Here is a tiny trained network, its code and every weight. The questions are about switching its units off for an input and a class, where a switched-off unit gives its printed mean instead of its output.

import numpy as np


def w(rows, s, z=0):
    codes = np.array(rows[::2]) - 128.0
    scale = np.full(codes.shape[1], s)
    scale[-1] = z or s
    return codes * scale


def f(y):
    return np.maximum(y, 0)


def log_softmax(a):
    a = a - a.max(-1, keepdims=True)
    return a - np.log(np.exp(a).sum(-1, keepdims=True))


def net(x, mask):
    res = np.array(x, float).reshape(1, 7) / 4 @ E
    y = f(res @ A[0][:, :-1].T + A[0][:, -1])
    res = res + np.where(mask, y, B[0][:, -1]) @ B[0][:, :-1]
    return log_softmax(res[-1] @ U[:, :-1].T + U[:, -1])


A, B = {}, {}
E = w([
[120,172,229,160,205],'x0',
[1,89,178,189,155],'x1',
[142,147,133,247,97],'x2',
[87,75,104,122,143],'x3',
[104,88,99,111,52],'x4',
[88,198,57,152,180],'x5',
[165,102,62,142,170],'x6',
],0.0092)
A[0] = w([
[86,127,46,136,129,159],'n1',
[158,81,146,187,84,168],'n2',
[115,159,72,108,84,221],'n3',
[60,58,50,155,162,148],'n4',
[115,182,180,126,140,182],'n5',
[114,140,110,164,188,162],'n6',
[89,93,144,79,153,189],'n7',
[128,156,71,143,131,156],'n8',
[88,154,65,148,120,181],'n9',
[96,76,118,59,94,146],'n10',
[183,138,209,162,133,240],'n11',
[19,160,131,181,151,215],'n12',
[166,176,104,119,97,145],'n13',
[78,137,178,107,114,197],'n14',
[134,97,62,100,113,174],'n15',
[45,89,153,166,130,254],'n16',
[128,190,162,119,169,171],'n17',
[169,150,136,121,197,135],'n18',
[169,124,118,10,98,235],'n19',
[190,182,136,97,159,172],'n20',
[147,75,107,169,61,241],'n21',
[136,99,144,199,92,196],'n22',
[95,131,127,163,110,187],'n23',
],0.013,0.0041)
B[0] = w([
[148,170,145,73,212,188],'n1',
[90,135,47,71,58,186],'n2',
[195,189,220,54,132,191],'n3',
[129,136,79,94,209,207],'n4',
[102,107,122,254,95,199],'n5',
[106,103,113,169,215,188],'n6',
[152,40,148,145,185,179],'n7',
[136,167,112,140,173,174],'n8',
[112,179,164,100,227,184],'n9',
[179,89,139,40,122,190],'n10',
[89,134,58,180,52,218],'n11',
[67,127,164,143,146,249],'n12',
[208,196,147,140,75,181],'n13',
[60,38,192,154,116,189],'n14',
[179,146,194,73,124,193],'n15',
[59,111,161,115,136,233],'n16',
[134,94,103,246,94,202],'n17',
[156,94,57,160,145,185],'n18',
[198,103,153,113,96,232],'n19',
[221,126,88,227,100,204],'n20',
[96,154,109,17,108,208],'n21',
[40,163,59,102,101,194],'n22',
[59,164,142,106,142,176],'n23',
],0.0081,0.013)
U = w([
[61,84,171,188,109,86],'0',
[78,127,78,122,44,239],'1',
[109,100,84,140,177,184],'2',
[166,93,74,216,110,203],'3',
[190,166,161,120,74,104],'4',
[148,8,140,106,126,48],'5',
[102,177,155,107,152,5],'6',
],0.012,0.0014)

Each question gives the input, the list of numbers given to net, and the class t.
The units are the neurons (one row each of A and B). Each row of codes is followed by its name. A weight is (code - 128) times the scale printed after its matrix; where a second scale follows, it is the last column's (A, B and U).
mask holds one flag per neuron, in row order. A switched-off neuron (its flag False) gives its mean, the last column of its row in B, instead of its output. The means were averaged over made-up inputs and are rounded, as every weight is.
A unit's drop is (log p(t) with every unit on - log p(t) with that unit switched off) / (log p(t) with every unit on - log p(t) with every unit switched off).
The circuit of an input: a set's keep is (log p(t) with only the set's units on - log p(t) with every unit switched off) / (log p(t) with every unit on - log p(t) with every unit switched off). Starting from the 12 units with the biggest drops (on a tie, the unit counted first), units are removed one at a time, each time the one whose removal leaves the highest keep (on an exact tie, the one counted first), for as long as the keep stays at least 0.8.
units of the circuit, in order: the units of the circuit, biggest drop first
most important unit: the unit with the biggest drop
k most important neurons: the k neurons with the biggest drops, biggest first
drop when u is switched off: that unit's drop, to one decimal
input [3,-2,2,-6,1,-4,-4], class 3: units of the circuit, in order : (n16 n5 n3)
input [3,5,5,-6,-4,8,2], class 0: most important unit : n12
input [-5,8,6,-6,-5,8,7], class 6: units of the circuit, in order : (n9 n1)
input [6,-7,-8,0,1,-3,8], class 3: 4 most important neurons : (n20 n18 n3 n21)
input [3,2,-2,0,8,-6,-6], class 5: 2 most important neurons : (n10 n7)
input [-6,-4,7,-2,-2,-6,3], class 1: 3 most important neurons : (n2 n22 n21)
input [-8,7,6,5,-7,-4,5], class 2: 2 most important neurons : (n4 n3)
input [-6,-2,6,-3,-7,7,-4], class 6: 3 most important neurons : (n9 n19 n3)
input [-3,3,6,-8,-6,-3,6], class 1: drop when n2 is switched off : 0.1
input [-4,-1,4,-5,3,3,0], class 6: drop when n20 is switched off : 0.3
input [2,1,-2,-2,3,1,0], class 0: drop when n4 is switched off : 0.2
